Here is a tiny trained network, its code and every weight. The questions are about switching its units off for an input and a class, where a switched-off unit gives its printed mean instead of its output.

import numpy as np


def w(rows, s, z=0):
    codes = np.array(rows[::2]) - 128.0
    scale = np.full(codes.shape[1], s)
    scale[-1] = z or s
    return codes * scale


def f(y):
    return np.maximum(y, 0)


def log_softmax(a):
    a = a - a.max(-1, keepdims=True)
    return a - np.log(np.exp(a).sum(-1, keepdims=True))


def net(x, mask):
    res = np.array(x, float).reshape(1, 6) / 4 @ E
    y = f(res @ A[0][:, :-1].T + A[0][:, -1])
    res = res + np.where(mask, y, B[0][:, -1]) @ B[0][:, :-1]
    return log_softmax(res[-1] @ U[:, :-1].T + U[:, -1])


A, B = {}, {}
E = w([
[124,132,133,129,120,120,141,127,122],'x0',
[124,144,78,118,154,41,79,206,56],'x1',
[94,72,121,249,180,159,167,134,92],'x2',
[130,130,128,130,126,125,135,131,129],'x3',
[131,113,125,124,127,134,114,123,125],'x4',
[230,154,167,116,190,131,141,95,73],'x5',
],0.015)
A[0] = w([
[120,140,121,105,87,156,125,153,161,202],'N1',
[217,145,184,133,176,123,127,103,84,131],'N2',
[167,155,150,120,119,139,123,99,137,163],'N3',
[132,124,186,133,105,209,165,60,200,255],'N4',
[125,112,144,141,139,153,147,125,145,122],'N5',
[158,174,117,58,75,104,99,107,159,226],'N6',
[130,107,171,95,132,170,131,75,172,224],'N7',
[61,113,105,135,85,121,119,152,168,210],'N8',
[84,119,112,139,89,149,122,132,145,191],'N9',
[110,80,129,248,177,143,150,140,100,132],'N10',
[105,115,112,149,132,118,127,142,104,127],'N11',
[104,81,123,222,184,148,159,141,100,132],'N12',
[118,132,74,117,156,53,104,179,70,143],'N13',
[106,132,140,99,91,106,110,139,155,180],'N14',
[157,154,81,99,153,77,95,200,83,157],'N15',
[115,101,155,155,136,158,150,100,156,158],'N16',
[219,136,169,115,181,131,142,97,69,137],'N17',
[56,107,90,135,99,103,123,145,193,220],'N18',
[102,94,182,151,113,174,157,101,156,158],'N19',
[97,119,107,146,152,112,121,156,91,118],'N20',
],0.014,0.0097)
B[0] = w([
[166,123,142,76,88,142,113,139,126,183],'N1',
[132,235,150,150,237,129,179,105,141,208],'N2',
[157,128,143,124,147,108,171,138,161,169],'N3',
[159,161,133,76,98,169,206,133,210,255],'N4',
[116,139,109,103,138,152,131,122,133,157],'N5',
[197,137,185,41,117,69,116,171,142,230],'N6',
[161,137,138,125,112,133,156,141,163,206],'N7',
[115,80,95,105,27,126,98,146,105,214],'N8',
[122,99,97,113,62,138,126,132,134,187],'N9',
[8,139,60,180,145,179,154,109,122,235],'N10',
[82,108,112,158,121,123,115,129,121,157],'N11',
[28,124,80,172,132,172,129,85,123,225],'N12',
[92,79,144,150,150,56,43,133,57,218],'N13',
[157,126,157,93,88,124,110,143,107,183],'N14',
[108,131,142,124,180,60,87,103,82,219],'N15',
[102,161,86,95,114,180,152,149,159,184],'N16',
[139,208,152,148,223,124,157,107,125,214],'N17',
[129,73,112,120,21,140,74,134,119,224],'N18',
[121,139,99,86,106,167,150,123,138,199],'N19',
[85,106,130,176,118,126,97,127,112,168],'N20',
],0.012,0.024)
U = w([
[208,103,161,56,27,158,130,203,188,238],'0',
[221,166,245,101,170,103,208,132,236,179],'1',
[73,103,15,97,54,200,150,89,196,126],'2',
[83,195,84,142,214,220,215,108,192,53],'3',
[140,46,176,59,87,60,16,170,48,139],'4',
[167,169,193,81,240,26,74,135,67,123],'5',
[57,17,77,236,95,121,47,135,69,117],'6',
[70,169,118,254,229,115,102,54,41,5],'7',
],0.0063,0.0019)

Each question gives the input, the list of numbers given to net, and the class t.
The units are the neurons (one row each of A and B). Each row of codes is followed by its name. A weight is (code - 128) times the scale printed after its matrix; where a second scale follows, it is the last column's (A, B and U).
mask holds one flag per neuron, in row order. A switched-off neuron (its flag False) gives its mean, the last column of its row in B, instead of its output. The means were averaged over made-up inputs and are rounded, as every weight is.
A unit's drop is (log p(t) with every unit on - log p(t) with that unit switched off) / (log p(t) with every unit on - log p(t) with every unit switched off).
The circuit of an input: a set's keep is (log p(t) with only the set's units on - log p(t) with every unit switched off) / (log p(t) with every unit on - log p(t) with every unit switched off). Starting from the 12 units with the biggest drops (on a tie, the unit counted first), units are removed one at a time, each time the one whose removal leaves the highest keep (on an exact tie, the one counted first), for as long as the keep stays at least 0.8.
circuit, biggest first: the units of the circuit, biggest drop first
most important unit: the unit with the biggest drop
k most important neurons: the k neurons with the biggest drops, biggest first
drop when u is switched off: that unit's drop, to one decimal
input [8,4,4,-5,-3,0], class 6: 2 most important neurons -> N2; N17
input [-4,-8,0,-1,-3,-7], class 0: 2 most important neurons -> N10; N12
input [-1,1,-5,6,-3,-1], class 4: circuit, biggest first -> N4
input [-1,4,-8,-2,-3,0], class 4: 2 most important neurons -> N2; N17
input [-4,-2,6,3,3,1], class 3: 2 most important neurons -> N18; N8
input [-8,0,-1,7,7,4], class 1: 2 most important neurons -> N13; N10
input [8,2,6,3,6,1], class 7: 2 most important neurons -> N18; N8
input [-2,7,5,-3,-8,1], class 7: 2 most important neurons -> N18; N8
input [3,0,-4,-1,8,-4], class 0: 2 most important neurons -> N13; N15
input [8,-7,-8,0,-6,1], class 1: 2 most important neurons -> N18; N8
input [5,7,4,0,-4,1], class 7: 2 most important neurons -> N18; N8
input [0,4,0,-7,2,2], class 5: 2 most important neurons -> N10; N12
input [0,5,1,3,-4,-2], class 6: drop when N6 is switched off -> 0.3
input [-1,5,7,-3,-1,1], class 7: most important unit -> N18
input [0,5,1,3,0,-5], class 6: drop when N6 is switched off -> 0.4
input [-5,1,-5,-4,4,3], class 5: drop when N4 is switched off -> 0.5
input [0,1,6,5,6,-1], class 6: drop when N4 is switched off -> 1.0
input [-1,7,-3,8,4,1], class 5: 3 most important neurons -> N18; N8; N15
